Here is a tiny trained network, its code and every weight. The questions are about switching its units off for an input and a class, where a switched-off unit gives its printed mean instead of its output.

import numpy as np


def w(rows, s, z=0):
    codes = np.array(rows[::2]) - 128.0
    scale = np.full(codes.shape[1], s)
    scale[-1] = z or s
    return codes * scale


def f(y):
    return y / 2 * (1 + np.tanh(0.7978845608 * (y + 0.044715 * y**3)))


def log_softmax(a):
    a = a - a.max(-1, keepdims=True)
    return a - np.log(np.exp(a).sum(-1, keepdims=True))


def net(x, mask):
    res = np.array(x, float).reshape(1, 7) / 4 @ E
    y = f(res @ A[0][:, :-1].T + A[0][:, -1])
    res = res + np.where(mask, y, B[0][:, -1]) @ B[0][:, :-1]
    return log_softmax(res[-1] @ U[:, :-1].T + U[:, -1])


A, B = {}, {}
E = w([
[185,125,209,75,180,186],'x0',
[208,79,114,80,100,34],'x1',
[132,80,65,118,220,149],'x2',
[163,113,161,238,168,60],'x3',
[130,130,126,128,128,128],'x4',
[129,129,128,129,128,131],'x5',
[142,2,144,158,56,199],'x6',
],0.0077)
A[0] = w([
[138,82,135,146,113,172,95],'n0',
[107,148,105,56,103,149,64],'n1',
[121,126,103,49,90,132,117],'n2',
[101,134,39,177,104,119,87],'n3',
[60,162,138,169,170,172,156],'n4',
[188,113,103,159,87,178,88],'n5',
[97,104,90,76,151,137,145],'n6',
[208,129,154,190,157,105,75],'n7',
[149,172,85,153,107,197,56],'n8',
[90,62,137,135,122,138,27],'n9',
[132,139,87,37,75,148,56],'n10',
[129,234,159,81,144,73,131],'n11',
[121,190,131,112,181,100,48],'n12',
[92,147,41,155,67,113,40],'n13',
[42,103,59,184,91,56,35],'n14',
[125,98,109,158,192,125,179],'n15',
[88,51,146,170,84,164,74],'n16',
[121,66,181,131,81,143,118],'n17',
[61,144,156,141,164,139,36],'n18',
[247,145,201,149,168,221,53],'n19',
[117,52,81,106,203,113,165],'n20',
[141,177,170,121,49,138,194],'n21',
[156,110,118,94,116,95,74],'n22',
[162,136,160,100,153,145,175],'n23',
[135,129,127,196,139,106,68],'n24',
[165,133,235,73,192,139,2],'n25',
[129,66,179,137,113,170,58],'n26',
[128,112,167,206,144,101,165],'n27',
[116,164,202,158,55,90,168],'n28',
[172,107,113,109,116,89,86],'n29',
[180,120,68,119,96,92,95],'n30',
[100,53,149,124,106,130,50],'n31',
[182,120,167,188,163,76,68],'n32',
[150,130,156,183,141,128,27],'n33',
[116,174,124,107,169,101,46],'n34',
[149,116,164,191,155,105,37],'n35',
[181,94,136,107,117,68,137],'n36',
[109,162,203,117,61,93,30],'n37',
[68,141,145,213,124,209,85],'n38',
[157,177,112,107,133,105,14],'n39',
[154,120,42,144,177,174,205],'n40',
[120,117,147,180,147,100,69],'n41',
[220,123,82,143,90,140,40],'n42',
[174,112,116,116,119,86,75],'n43',
[167,96,99,69,104,79,64],'n44',
],0.011,0.0072)
B[0] = w([
[134,124,106,140,148,101,166],'n0',
[78,146,106,160,143,179,170],'n1',
[94,113,136,145,124,160,201],'n2',
[185,164,117,73,99,152,190],'n3',
[134,77,162,74,145,92,234],'n4',
[120,162,81,148,159,76,153],'n5',
[113,136,157,184,113,151,195],'n6',
[99,118,130,135,133,175,173],'n7',
[113,125,132,112,169,132,134],'n8',
[151,171,102,139,185,123,132],'n9',
[90,125,130,151,146,176,194],'n10',
[127,70,74,168,132,83,253],'n11',
[146,108,72,155,153,93,167],'n12',
[173,168,111,103,110,172,182],'n13',
[179,152,107,84,105,169,212],'n14',
[122,133,145,148,110,138,207],'n15',
[136,130,90,140,170,90,203],'n16',
[134,136,94,166,140,82,196],'n17',
[121,146,122,88,178,103,136],'n18',
[163,141,97,80,79,142,208],'n19',
[160,185,186,182,105,111,243],'n20',
[140,146,166,171,109,112,242],'n21',
[115,147,144,103,160,130,147],'n22',
[130,114,115,124,98,129,192],'n23',
[103,131,109,129,133,179,149],'n24',
[188,187,91,80,88,160,176],'n25',
[139,137,83,146,152,108,169],'n26',
[92,83,122,127,114,159,215],'n27',
[152,147,171,151,117,120,241],'n28',
[104,139,145,80,165,106,162],'n29',
[126,126,146,90,131,120,182],'n30',
[119,159,87,140,153,102,147],'n31',
[84,133,122,151,132,179,182],'n32',
[107,173,115,119,159,165,125],'n33',
[132,141,89,153,159,96,149],'n34',
[83,167,102,140,141,180,145],'n35',
[105,92,160,85,144,111,215],'n36',
[164,252,150,153,206,166,160],'n37',
[118,98,171,52,174,90,227],'n38',
[152,148,123,130,187,117,129],'n39',
[148,155,175,168,101,103,250],'n40',
[99,152,119,124,139,176,141],'n41',
[124,155,116,110,161,88,132],'n42',
[107,138,139,84,151,123,155],'n43',
[116,123,160,81,179,128,190],'n44',
],0.012,0.0062)
U = w([
[150,132,28,128,170,61,73],'0',
[212,152,77,19,79,177,89],'1',
[95,116,192,8,186,89,80],'2',
[39,134,108,127,134,213,95],'3',
[138,96,146,110,82,102,252],'4',
[129,111,143,104,81,94,237],'5',
[177,171,209,155,127,108,37],'6',
],0.012,0.015)

Each question gives the input, the list of numbers given to net, and the class t.
The units are the neurons (one row each of A and B). Each row of codes is followed by its name. A weight is (code - 128) times the scale printed after its matrix; where a second scale follows, it is the last column's (A, B and U).
mask holds one flag per neuron, in row order. A switched-off neuron (its flag False) gives its mean, the last column of its row in B, instead of its output. The means were averaged over made-up inputs and are rounded, as every weight is.
A unit's drop is (log p(t) with every unit on - log p(t) with that unit switched off) / (log p(t) with every unit on - log p(t) with every unit switched off).
The circuit of an input: a set's keep is (log p(t) with only the set's units on - log p(t) with every unit switched off) / (log p(t) with every unit on - log p(t) with every unit switched off). Starting from the 12 units with the biggest drops (on a tie, the unit counted first), units are removed one at a time, each time the one whose removal leaves the highest keep (on an exact tie, the one counted first), for as long as the keep stays at least 0.8.
circuit, biggest first: the units of the circuit, biggest drop first
most important unit: the unit with the biggest drop
top k neurons: the k neurons with the biggest drops, biggest first
drop when u is switched off: that unit's drop, to one decimal
input [-7,6,-6,-5,-4,-4,8], class 0: circuit, biggest first -> [n17, n16, n5]
input [-1,5,-1,3,6,2,-7], class 0: most important unit -> n11
input [8,2,2,3,-3,-7,6], class 1: top 3 neurons -> [n19, n25, n11]
input [1,-3,-4,-8,-4,8,-7], class 3: top 3 neurons -> [n1, n10, n2]
input [6,-1,5,-3,-7,-1,-7], class 0: top 3 neurons -> [n11, n12, n34]
input [-7,8,4,7,3,-2,1], class 2: top 2 neurons -> [n36, n29]
input [1,6,7,1,0,-4,0], class 6: top 4 neurons -> [n20, n40, n38, n4]
input [-8,4,-6,0,2,2,5], class 1: circuit, biggest first -> [n14, n13]
input [7,6,7,5,-3,-3,2], class 1: top 3 neurons -> [n19, n25, n21]
input [-6,3,7,-2,5,4,4], class 6: circuit, biggest first -> [n20, n40]
input [-7,4,0,6,4,7,1], class 1: top 2 neurons -> [n14, n3]
input [4,8,-5,-8,-7,7,-2], class 2: top 3 neurons -> [n44, n36, n29]
input [-6,-8,4,4,1,3,-5], class 2: top 3 neurons -> [n4, n38, n18]
input [-6,7,5,-7,0,-3,6], class 2: most important unit -> n44
input [-7,-5,5,8,-8,6,2], class 3: top 2 neurons -> [n27, n24]
input [1,-8,7,2,7,-8,7], class 2: top 3 neurons -> [n38, n4, n11]
input [-8,-5,2,-8,5,4,-1], class 1: top 2 neurons -> [n3, n13]
input [8,-7,1,-2,-5,-1,-4], class 1: top 2 neurons -> [n25, n19]
input [1,4,4,6,2,-5,-4], class 3: drop when n32 is switched off -> 0.3
input [5,-7,0,-2,-2,4,3], class 2: circuit, biggest first -> [n38]
input [5,-3,8,2,4,3,3], class 6: drop when n20 is switched off -> 1.0
input [5,2,-8,8,5,-4,-5], class 3: drop when n3 is switched off -> 0.0
